Here is a tiny trained network, its code and every weight. The questions are about switching its units off for an input and a class, where a switched-off unit gives its printed mean instead of its output.

import numpy as np


def w(rows, s, z=0):
    codes = np.array(rows[::2]) - 128.0
    scale = np.full(codes.shape[1], s)
    scale[-1] = z or s
    return codes * scale


def f(y):
    return np.maximum(y, 0)


def log_softmax(a):
    a = a - a.max(-1, keepdims=True)
    return a - np.log(np.exp(a).sum(-1, keepdims=True))


def net(x, mask):
    res = np.array(x, float).reshape(1, 4) / 4 @ E
    y = f(res @ A[0][:, :-1].T + A[0][:, -1])
    res = res + np.where(mask, y, B[0][:, -1]) @ B[0][:, :-1]
    return log_softmax(res[-1] @ U[:, :-1].T + U[:, -1])


A, B = {}, {}
E = w([
[173,119,145,133,195,112,116,108,77],'x0',
[201,82,131,113,102,116,250,168,132],'x1',
[143,132,144,142,103,184,77,131,61],'x2',
[110,165,215,98,113,175,104,71,196],'x3',
],0.019)
A[0] = w([
[173,96,161,124,96,157,141,193,97,230],'neuron 0',
[129,126,107,182,101,95,154,176,88,131],'neuron 1',
[160,88,106,155,89,127,155,163,115,147],'neuron 2',
[116,133,76,174,131,119,129,129,140,129],'neuron 3',
[104,193,104,139,182,83,88,143,45,219],'neuron 4',
[95,67,67,149,145,157,155,170,117,132],'neuron 5',
[137,72,126,84,170,103,162,144,159,127],'neuron 6',
[104,45,48,146,117,73,138,225,127,251],'neuron 7',
[120,123,113,203,153,143,122,121,51,190],'neuron 8',
[60,144,122,143,210,105,88,104,87,174],'neuron 9',
[33,169,112,51,124,133,115,109,185,208],'neuron 10',
[74,133,117,161,167,73,111,127,134,174],'neuron 11',
[176,98,251,174,85,154,125,91,142,252],'neuron 12',
],0.012,0.004)
B[0] = w([
[204,209,154,73,113,84,81,101,16,194],'neuron 0',
[201,183,126,232,50,158,67,112,133,191],'neuron 1',
[209,223,73,116,105,136,107,44,118,192],'neuron 2',
[168,116,101,125,170,74,98,138,113,164],'neuron 3',
[65,7,108,227,175,152,9,128,39,230],'neuron 4',
[137,168,78,173,56,90,63,69,149,188],'neuron 5',
[159,143,92,221,182,185,197,126,97,194],'neuron 6',
[189,124,34,159,60,72,130,110,141,254],'neuron 7',
[106,124,212,253,157,150,36,39,160,197],'neuron 8',
[60,60,152,202,149,161,103,158,167,231],'neuron 9',
[28,139,206,161,75,44,151,181,236,236],'neuron 10',
[147,34,92,193,119,77,97,172,179,193],'neuron 11',
[94,148,218,51,197,84,163,68,92,216],'neuron 12',
],0.0075,0.02)
U = w([
[149,153,166,6,173,83,121,107,68,136],'0',
[150,99,57,84,96,78,124,161,189,140],'1',
[129,109,202,124,154,206,89,77,72,74],'2',
[112,14,101,180,173,106,81,130,121,21],'3',
[182,203,86,126,84,122,96,77,100,108],'4',
[160,125,139,136,232,116,226,114,95,255],'5',
[83,170,221,107,109,151,123,110,203,156],'6',
],0.012,0.0027)

Each question gives the input, the list of numbers given to net, and the class t.
The units are the neurons (one row each of A and B). Each row of codes is followed by its name. A weight is (code - 128) times the scale printed after its matrix; where a second scale follows, it is the last column's (A, B and U).
mask holds one flag per neuron, in row order. A switched-off neuron (its flag False) gives its mean, the last column of its row in B, instead of its output. The means were averaged over made-up inputs and are rounded, as every weight is.
A unit's drop is (log p(t) with every unit on - log p(t) with that unit switched off) / (log p(t) with every unit on - log p(t) with every unit switched off).
The circuit of an input: a set's keep is (log p(t) with only the set's units on - log p(t) with every unit switched off) / (log p(t) with every unit on - log p(t) with every unit switched off). Starting from the 12 units with the biggest drops (on a tie, the unit counted first), units are removed one at a time, each time the one whose removal leaves the highest keep (on an exact tie, the one counted first), for as long as the keep stays at least 0.8.
circuit, biggest first: the units of the circuit, biggest drop first
top k neurons: the k neurons with the biggest drops, biggest first
drop of u: that unit's drop, to one decimal
input [-6,-5,4,0], class 6: circuit, biggest first => (neuron 10)
input [-5,8,8,2], class 4: top 3 neurons => (neuron 2; neuron 1; neuron 10)
input [2,-3,6,1], class 2: top 2 neurons => (neuron 7; neuron 11)
input [3,6,-8,0], class 5: top 2 neurons => (neuron 6; neuron 8)
input [5,7,0,1], class 5: top 4 neurons => (neuron 6; neuron 12; neuron 5; neuron 7)
input [3,-5,2,5], class 6: top 3 neurons => (neuron 10; neuron 7; neuron 12)
input [2,-5,1,5], class 6: drop of neuron 10 => 0.1
input [-3,8,-8,3], class 5: drop of neuron 6 => 0.8
input [5,7,-2,5], class 5: drop of neuron 6 => 1.2
input [3,4,-4,-3], class 4: drop of neuron 4 => 0.0
